Below are the code and all the weights of a small trained network. Each question names an input and a target symbol and asks about switching units off, where a switched-off unit gives its printed mean instead of its output.

import numpy as np


def w(rows, s, z=0):
    codes = np.array(rows[::2]) - 128.0
    scale = np.full(codes.shape[1], s)
    scale[-1] = z or s
    return codes * scale


def norm(h):
    return h / np.sqrt((h * h).mean(-1, keepdims=True) + 1e-5)


def f(y):
    return y / 2 * (1 + np.tanh(0.7978845608 * (y + 0.044715 * y**3)))


def softmax(a):
    e = np.exp(a - a.max(-1, keepdims=True))
    return e / e.sum(-1, keepdims=True)


def log_softmax(a):
    a = a - a.max(-1, keepdims=True)
    return a - np.log(np.exp(a).sum(-1, keepdims=True))


def net(x, mask):
    ids = ['αβγδηθμπστφψω'.index(c) for c in x.split()]
    T = len(ids)
    res = E[ids] + P[:T]
    u = 0
    for l in range(2):
        r = norm(res)
        for j in range(2):
            rows = slice(3 * j, 3 * j + 3)
            q, k, v = (r @ M[l][rows].T for M in (Q, K, V))
            z = softmax(np.where(np.tri(T) > 0, q @ k.T / 3**0.5, -1e9)) @ v
            o = O[l][rows]
            res = res + np.where(mask[u + j], z, o[:, -1]) @ o[:, :-1]
        u += 2
        y = f(norm(res) @ A[l][:, :-1].T + A[l][:, -1])
        res = res + np.where(mask[u : u + 8], y, B[l][:, -1]) @ B[l][:, :-1]
        u += 8
    return log_softmax(norm(res)[-1] @ U[:, :-1].T + U[:, -1])


Q, K, V, O, A, B = {}, {}, {}, {}, {}, {}
E = w([
[201,132,216,121,91,131],'α',
[141,192,210,108,167,233],'β',
[160,142,56,153,227,127],'γ',
[80,155,174,11,110,121],'δ',
[139,139,86,133,169,187],'η',
[135,144,165,234,197,133],'θ',
[101,40,153,76,129,103],'μ',
[189,182,155,155,74,59],'π',
[195,174,173,107,87,5],'σ',
[143,212,61,126,193,89],'τ',
[182,144,120,116,204,46],'φ',
[165,217,83,90,186,115],'ψ',
[181,124,50,123,91,222],'ω',
],0.0014)
P = w([
[250,109,129,74,178,154],'0',
[231,120,129,87,168,135],'1',
[205,126,130,106,160,114],'2',
[175,134,124,122,151,103],'3',
[156,137,124,132,136,82],'4',
[135,142,118,143,132,79],'5',
[113,136,118,149,127,70],'6',
[92,142,116,155,121,66],'7',
[74,142,117,161,111,60],'8',
[44,142,118,169,101,67],'9',
[49,150,114,171,103,37],'10',
],0.0012)
Q[0] = w([
[134,183,181,91,178,44],'L0H1',
[106,254,92,126,188,18],'L0H1',
[128,224,151,131,189,25],'L0H1',
[74,93,179,130,92,168],'L0H2',
[150,163,57,144,153,61],'L0H2',
[188,60,188,131,158,221],'L0H2',
],0.0052)
K[0] = w([
[26,106,86,213,42,173],'L0H1',
[4,124,110,190,45,108],'L0H1',
[17,127,98,180,31,139],'L0H1',
[212,123,73,126,174,76],'L0H2',
[11,168,169,149,105,154],'L0H2',
[243,98,130,13,141,118],'L0H2',
],0.0042)
V[0] = w([
[140,84,171,166,138,98],'L0H1',
[94,168,200,94,172,183],'L0H1',
[150,76,81,139,66,249],'L0H1',
[101,81,176,90,130,175],'L0H2',
[105,139,199,126,143,129],'L0H2',
[130,126,186,157,69,97],'L0H2',
],0.0021)
O[0] = w([
[100,141,113,76,137,123,115],'L0H1',
[116,94,154,125,127,46,138],'L0H1',
[131,153,3,170,86,127,6],'L0H1',
[55,156,148,150,145,112,68],'L0H2',
[85,112,152,123,152,117,127],'L0H2',
[132,128,122,82,186,116,80],'L0H2',
],0.0025,0.0015)
A[0] = w([
[133,145,141,230,125,68,57],'L0N1',
[143,49,127,181,168,166,158],'L0N2',
[87,114,93,127,211,194,154],'L0N3',
[72,28,149,26,69,95,134],'L0N4',
[131,88,109,131,5,182,94],'L0N5',
[111,143,121,127,139,129,144],'L0N6',
[108,87,10,156,115,202,175],'L0N7',
[84,90,118,118,152,123,253],'L0N8',
],0.0021,0.00076)
B[0] = w([
[127,129,84,60,169,191,134],'L0N1',
[136,212,211,99,106,115,90],'L0N2',
[155,140,246,113,50,70,96],'L0N3',
[185,99,17,146,169,214,97],'L0N4',
[149,235,109,156,150,32,2],'L0N5',
[132,115,130,120,112,138,135],'L0N6',
[139,166,243,128,91,76,12],'L0N7',
[207,149,138,139,84,193,144],'L0N8',
],0.0014,0.00066)
Q[1] = w([
[138,168,144,85,172,145],'L1H1',
[130,90,114,143,96,75],'L1H1',
[153,179,166,105,145,21],'L1H1',
[141,59,102,158,93,206],'L1H2',
[130,83,105,172,87,254],'L1H2',
[104,56,32,142,150,181],'L1H2',
],0.0076)
K[1] = w([
[110,132,149,156,73,68],'L1H1',
[81,174,99,132,186,187],'L1H1',
[20,153,109,143,109,128],'L1H1',
[207,163,124,99,163,98],'L1H2',
[232,139,112,100,168,91],'L1H2',
[254,172,147,98,92,136],'L1H2',
],0.0069)
V[1] = w([
[165,58,147,137,49,107],'L1H1',
[147,131,111,60,176,255],'L1H1',
[158,142,205,97,62,110],'L1H1',
[156,152,81,38,110,68],'L1H2',
[90,168,97,143,202,50],'L1H2',
[98,229,134,74,97,218],'L1H2',
],0.0028)
O[1] = w([
[188,76,110,186,152,43,84],'L1H1',
[3,166,119,172,180,159,241],'L1H1',
[116,91,119,190,59,79,248],'L1H1',
[123,132,136,58,74,192,215],'L1H2',
[198,178,124,127,195,184,102],'L1H2',
[122,204,222,138,70,106,135],'L1H2',
],0.0034,0.0013)
A[1] = w([
[143,69,3,174,142,30,5],'L1N1',
[76,177,115,232,22,193,67],'L1N2',
[214,105,157,96,147,137,75],'L1N3',
[128,119,135,78,36,49,44],'L1N4',
[250,61,155,129,106,109,173],'L1N5',
[124,79,156,57,141,30,62],'L1N6',
[165,142,207,135,172,68,47],'L1N7',
[115,80,55,131,252,165,134],'L1N8',
],0.0019,0.0012)
B[1] = w([
[125,190,26,7,168,91,3],'L1N1',
[68,213,86,85,123,65,130],'L1N2',
[133,174,166,169,115,88,77],'L1N3',
[123,193,136,15,111,248,117],'L1N4',
[38,154,125,225,120,133,154],'L1N5',
[66,162,196,30,102,184,116],'L1N6',
[140,189,242,117,253,176,124],'L1N7',
[36,126,160,91,22,141,121],'L1N8',
],0.0015,0.00058)
U = w([
[42,42,87,51,92,103,140],'α',
[7,151,135,215,89,28,37],'β',
[142,215,94,82,180,204,139],'γ',
[59,172,233,175,153,91,140],'δ',
[201,185,56,151,41,64,173],'η',
[181,58,135,75,247,92,80],'θ',
[104,72,43,198,247,106,151],'μ',
[255,61,181,63,85,51,103],'π',
[237,33,169,147,65,108,80],'σ',
[188,204,98,80,182,245,40],'τ',
[142,33,86,124,143,203,147],'φ',
[74,165,198,87,96,209,254],'ψ',
[118,184,6,206,34,133,51],'ω',
],0.0058,0.0039)

Each question gives the input, a string of symbols that net reads in full, and the target symbol t.
The units are the heads (3 rows each of Q, K, V and O) and the neurons (one row each of A and B). Each row of codes is followed by its name. A weight is (code - 128) times the scale printed after its matrix; where a second scale follows, it is the last column's (O, A, B and U).
mask holds one flag per unit, layer by layer, with each layer's heads first. A switched-off unit (its flag False) gives its mean, the last column of its rows in O or B, instead of its output. The means were averaged over made-up inputs and are rounded, as every weight is.
A unit's drop is (log p(t) with every unit on - log p(t) with that unit switched off) / (log p(t) with every unit on - log p(t) with every unit switched off).
The circuit of an input: a set's keep is (log p(t) with only the set's units on - log p(t) with every unit switched off) / (log p(t) with every unit on - log p(t) with every unit switched off). Starting from the 12 units with the biggest drops (on a tie, the unit counted first), units are removed one at a time, each time the one whose removal leaves the highest keep (on an exact tie, the one counted first), for as long as the keep stays at least 0.8.
units of the circuit, in order: the units of the circuit, biggest drop first
top k neurons: the k neurons with the biggest drops, biggest first
k most important neurons of layer l: the k neurons of layer l with the biggest drops, biggest first
heads that matter: for each layer, one digit per head in row order, 1 if its drop is at least 0.15 and else 0, layers parted by /
input τ β β π, target β: heads that matter	00 / 10
input ψ ω τ, target η: units of the circuit, in order	L0H2, L1H2
input θ β ψ ψ β π θ ψ π, target μ: units of the circuit, in order	L1H2
input ψ β ψ, target δ: units of the circuit, in order	L1H2, L0H2
input σ θ σ α δ ψ ψ τ, target ψ: heads that matter	10 / 10
input σ β θ π β β ω, target β: units of the circuit, in order	L0N7, L1H2, L0N5
input ω β δ τ β η, target δ: heads that matter	00 / 01
input ψ ψ φ π ω δ π, target ψ: top 3 neurons	L0N4, L1N4, L0N3
input τ β ψ ω, target ω: heads that matter	10 / 10
input σ η β, target δ: heads that matter	00 / 10
input ψ π μ μ η, target α: heads that matter	00 / 01
input η ψ γ φ π β τ δ ψ τ, target ψ: units of the circuit, in order	L1H1, L0H1
input β β π σ ω β γ δ ψ ψ, target ψ: heads that matter	00 / 00
input π σ ψ μ γ ψ φ π μ θ, target μ: units of the circuit, in order	L1H2
input ψ β β β β σ σ π ω ψ ψ, target η: heads that matter	10 / 10
input β β π, target β: heads that matter	00 / 10
input σ ψ μ φ φ ψ π θ φ δ γ, target δ: heads that matter	10 / 01
input φ σ δ ψ ψ σ, target ψ: heads that matter	00 / 01
input σ δ ψ μ τ ψ μ μ π, target α: heads that matter	00 / 01
input β φ σ β φ η, target δ: top 2 neurons	L0N2, L0N4
input δ β ω π γ ψ β δ ψ ψ, target ψ: heads that matter	00 / 10
input ψ ψ θ ψ, target μ: most important neuron of layer 0	L0N4
input β ψ η β φ π σ ψ ω, target η: 2 most important neurons of layer 0	L0N5, L0N7
input τ δ δ ψ μ α ψ, target α: units of the circuit, in order	L1H2, L1N8
input ψ φ φ ω η ψ ω ψ, target η: top 2 neurons	L0N7, L0N4
input π μ σ ψ δ α σ η μ ψ, target α: 2 most important neurons of layer 0	L0N4, L0N3
